Each row has a name. After each piece below comes the name of the row it's from, unless a question asks for something else. Each question is about the rows just above it. Places in a row count from 0.

Columns, left to right: F Z U W
<152>: [160  93 175  79]
<186>: [ 78 173 147 154]
<17>: [163 141 154 161]
<115>: [159 139 160 109]
<147>: [149 135 150 135]
<182>: [125 101 110 116]
<124>: [109 172 173 175]
<215>: [105 130  94 139]
Which value appears more than once in <147>?
[135]
Which column holds [173 141 139 135] top down?
Z
Which row holds [ 78 173 147]?
<186>

Columns, left to right: Q V L H Y
<115>: [ 94 123 122 122 123]
<17>: [135 114 108 120 141]
<124>: [129  87 117 172 184]
<186>: [125 155  89  99  78]
<49>: [130 124 159 139 131]
<147>: [129 114 114 118 148]
<182>: [105 124 102 118 123]
<152>: [ 79 160 128 107  87]
<205>: [ 84 131  91  84 148]
<215>: [137 152 125 137 146]
Repeated in <205>:
[84]
Which value appears more than once in <215>?
[137]
[ 87 155 124] is in which column, read top down?
V
[107] is at row and place
<152>, 3
[78] is at row and place
<186>, 4
The value that <147> holds more than once:
[114]
Which column holds [129 125] top down?
Q

Columns, left to right: G P R A J T K B
<182>: [ 71 102  71  71 144 151  97 131]
<186>: [ 79 111  94 107 158 144 109 147]
<215>: [ 79 111  94 107 158 153 121 169]
The value that <182> holds more than once:
[71]
Where do [ 79 111  94 107 158 153 121 169] appear?
<215>
Which column holds [107 107] top down?
A

Columns, left to right: N D X C
<49>: [145  84 130 106]
<215>: [128 146 133 146]
<17>: [133 146 128 116]
asked: [146 128]
<17>
Repeated in <215>:
[146]
asked: [133 146 128]
<17>
Row and place of [130] in the named rows:
<49>, 2

Columns, left to right: Toza dig Sok fik timen tor
<17>: [142 149 109 130 164 127]
<115>: [ 83 128 153 143 162 127]
<108>: [151  73 151 151 163 151]
<215>: [165 115  77 101 118  98]
<124>: [183 151  93 104 128 121]
<182>: [ 97 145 154 184 132 184]
<49>: [118 152 137 141 174 134]
<29>: [162 123 128  88  88 104]
<186>: [122 140 111 155 166 134]
The value that <108> holds more than once:
[151]
Where in the named rows is [155]?
<186>, 3
[184 134] is in which column, read top down?
tor

Columns, left to right: toge bako fuzon ruve
<182>: [108 125 121  81]
<147>: [125 108 121  79]
<108>: [108 125 121 109]
<124>: [108 125 121 108]
[121 109] is in which row?
<108>
asked: [108 125 121 109]
<108>
Repeated in <124>:
[108]
asked: [125 108 121  79]
<147>

Columns, left to right: Sorug gol Mif fop bodag raf fef rizi
<215>: [138 132 115 115 174  78 160 163]
<205>: [163 129 106 155 149 147 159 144]
<152>: [150 110 131 138 115 144 182 173]
<115>: [129 121 140 109 163  96 188 135]
Which column holds this, read top down? [163 144 173]
rizi
Which column holds [160 159] top down?
fef

Columns, left to right: Peb Morem melun posun zumo tugod Taka Suf lub Kuv
<17>: [125 124 117 121 127 125 122 134 139 124]
<205>: [128 163 133 129 114 142 133 143 141 136]
<186>: [128 104 126 128 124 106 105 169 135 113]
<29>: [129 115 131 129 124 127 147 179 137 111]
<152>: [130 154 137 134 144 129 126 132 116 123]
<182>: [131 131 125 124 118 144 123 122 118 137]
Which row holds [144 123 122 118 137]?
<182>
Row and place of [169] in the named rows:
<186>, 7

Columns, left to right: dasa Kagi bul rokog zeru Vamu
<182>: [124 142 128 124 102 144]
<49>: [ 98 121 128 142 103 116]
<17>: [124 111 136 147 142 114]
<108>: [123 139 124 135  95 144]
<29>: [122  94 143 155 153 101]
<124>: [102 124 128 124 124 124]
<215>: [103 133  97  96 147 107]
<147>: [102 129 130 127 114 127]
<186>: [125 144 124 117 131 125]
Row and place of [129] in the named rows:
<147>, 1
Which row holds [102 124 128 124 124]?
<124>
Where in the named rows is [117]?
<186>, 3
Which value appears more than once in <124>?
[124]
Which column holds this, read top down? [133 129]
Kagi
[131] is at row and place
<186>, 4

Columns, left to right: zom rin vuf Bolof nas vin mubi
<49>: [137 137 127 152 118  94  93]
<124>: [ 97 125 106 138 140 136 138]
<147>: [ 98 144 113 134 142 130 143]
<186>: [112 150 110 128 114  97  88]
<205>: [143  79 135 133 138 138 115]
<17>: [130 152 136 161 138 162 144]
<115>: [131 152 136 140 124 100  86]
<182>: [143 133 117 125 122 162 105]
<108>: [124 135 125 117 118 146 144]
<29>: [135  78 141 120 138 134 139]
<215>: [127 129 107 161 142 140 134]
<152>: [111 143 141 129 138 124 138]
Which column holds [138 134 128] top down?
Bolof
Which column holds this, read top down? [124 122 118 138 142]
nas
asked: [143 133 117 125 122 162]
<182>

